Below is a small trained network, with its code and all its weights. Each question gives an input and a class and asks what happens when units are switched off, that is, made to give their printed mean instead of their output.

import numpy as np


def w(rows, s, z=0):
    codes = np.array(rows[::2]) - 128.0
    scale = np.full(codes.shape[1], s)
    scale[-1] = z or s
    return codes * scale


def f(y):
    return np.maximum(y, 0)


def log_softmax(a):
    a = a - a.max(-1, keepdims=True)
    return a - np.log(np.exp(a).sum(-1, keepdims=True))


def net(x, mask):
    res = np.array(x, float).reshape(1, 4) / 4 @ E
    y = f(res @ A[0][:, :-1].T + A[0][:, -1])
    res = res + np.where(mask, y, B[0][:, -1]) @ B[0][:, :-1]
    return log_softmax(res[-1] @ U[:, :-1].T + U[:, -1])


A, B = {}, {}
E = w([
[151,70,210,77,136,31,149],'x0',
[178,255,188,115,184,162,208],'x1',
[2,98,183,163,216,161,120],'x2',
[202,148,140,247,200,83,53],'x3',
],0.0082)
A[0] = w([
[59,132,152,160,175,138,133,50],'neuron 1',
[83,95,119,67,89,151,183,74],'neuron 2',
[104,187,70,152,132,214,118,104],'neuron 3',
[139,85,211,88,147,52,142,131],'neuron 4',
[139,104,199,98,128,77,141,89],'neuron 5',
[131,95,197,98,159,71,156,102],'neuron 6',
[166,231,208,111,171,165,235,41],'neuron 7',
[45,114,170,145,201,154,102,98],'neuron 8',
[150,81,192,103,144,60,176,85],'neuron 9',
[66,104,113,57,84,157,205,49],'neuron 10',
[128,97,139,113,132,100,110,78],'neuron 11',
[82,42,91,117,65,114,59,18],'neuron 12',
[112,158,64,158,137,208,143,112],'neuron 13',
[139,114,201,92,136,40,174,131],'neuron 14',
[47,117,172,143,186,162,132,37],'neuron 15',
[162,107,124,214,171,86,36,6],'neuron 16',
[254,172,50,98,45,95,136,63],'neuron 17',
[191,134,151,200,200,79,66,41],'neuron 18',
[87,109,128,50,90,168,197,41],'neuron 19',
],0.0085,0.0026)
B[0] = w([
[180,79,141,69,108,161,191,179],'neuron 1',
[161,190,166,144,76,133,114,189],'neuron 2',
[131,127,53,121,151,174,78,202],'neuron 3',
[141,138,66,134,134,174,100,202],'neuron 4',
[149,132,80,133,135,167,105,176],'neuron 5',
[140,130,64,119,132,168,110,184],'neuron 6',
[25,64,78,244,5,2,162,250],'neuron 7',
[182,68,136,74,116,150,189,208],'neuron 8',
[148,137,68,106,134,153,84,188],'neuron 9',
[168,187,168,139,74,146,112,203],'neuron 10',
[106,117,112,139,119,137,116,151],'neuron 11',
[72,106,128,205,33,44,153,207],'neuron 12',
[137,131,49,120,153,174,79,192],'neuron 13',
[139,134,50,125,155,174,71,199],'neuron 14',
[196,65,162,80,132,158,193,192],'neuron 15',
[152,178,167,132,42,132,136,235],'neuron 16',
[181,32,170,48,174,165,231,254],'neuron 17',
[176,206,185,117,25,152,114,247],'neuron 18',
[165,202,184,132,68,157,84,197],'neuron 19',
],0.0078,0.0091)
U = w([
[159,249,225,123,97,148,103,109],'0',
[163,50,163,71,151,154,195,115],'1',
[73,97,98,192,94,60,134,140],'2',
[131,154,29,116,161,180,60,112],'3',
[96,144,151,127,162,114,115,245],'4',
[83,154,157,121,173,99,108,95],'5',
[84,153,183,133,205,106,97,97],'6',
[83,147,192,132,217,102,92,99],'7',
],0.012)

Each question gives the input, the list of numbers given to net, and the class t.
The units are the neurons (one row each of A and B). Each row of codes is followed by its name. A weight is (code - 128) times the scale printed after its matrix; where a second scale follows, it is the last column's (A, B and U).
mask holds one flag per neuron, in row order. A switched-off neuron (its flag False) gives its mean, the last column of its row in B, instead of its output. The means were averaged over made-up inputs and are rounded, as every weight is.
A unit's drop is (log p(t) with every unit on - log p(t) with that unit switched off) / (log p(t) with every unit on - log p(t) with every unit switched off).
The circuit of an input: a set's keep is (log p(t) with only the set's units on - log p(t) with every unit switched off) / (log p(t) with every unit on - log p(t) with every unit switched off). Starting from the 12 units with the biggest drops (on a tie, the unit counted first), units are removed one at a time, each time the one whose removal leaves the highest keep (on an exact tie, the one counted first), for as long as the keep stays at least 0.8.
circuit, biggest first: the units of the circuit, biggest drop first
most important unit: the unit with the biggest drop
top k neurons: the k neurons with the biggest drops, biggest first
drop of u: that unit's drop, to one decimal
input [0,7,-1,-2], class 2: circuit, biggest first	neuron 7
input [-2,5,5,3], class 1: circuit, biggest first	neuron 15; neuron 8
input [4,2,0,-5], class 0: top 3 neurons	neuron 19; neuron 10; neuron 2
input [-4,-4,-2,5], class 0: circuit, biggest first	neuron 16; neuron 18
input [3,-2,4,3], class 1: circuit, biggest first	neuron 7; neuron 8
input [-6,-4,-8,-6], class 1: top 3 neurons	neuron 17; neuron 18; neuron 16
input [-4,-6,6,-1], class 1: top 2 neurons	neuron 7; neuron 8
input [-4,6,7,2], class 1: circuit, biggest first	neuron 15; neuron 8
input [5,5,-2,-4], class 2: top 2 neurons	neuron 7; neuron 18
input [4,5,3,-6], class 0: top 4 neurons	neuron 19; neuron 10; neuron 2; neuron 12
input [-1,5,8,5], class 1: top 3 neurons	neuron 8; neuron 15; neuron 1
input [-8,-5,2,8], class 0: top 2 neurons	neuron 16; neuron 18
input [2,-4,8,-8], class 0: top 4 neurons	neuron 19; neuron 10; neuron 2; neuron 17
input [8,-2,7,0], class 3: most important unit	neuron 17
input [7,2,6,1], class 3: top 3 neurons	neuron 17; neuron 14; neuron 4
input [3,2,7,5], class 1: top 2 neurons	neuron 8; neuron 15
input [-7,4,2,5], class 3: top 2 neurons	neuron 3; neuron 13
input [-5,7,0,1], class 2: drop of neuron 7	0.8
input [-5,8,-5,-2], class 2: drop of neuron 3	0.0
input [-3,-6,-4,6], class 0: drop of neuron 7	0.9
input [-7,-7,-6,3], class 2: circuit, biggest first	neuron 12
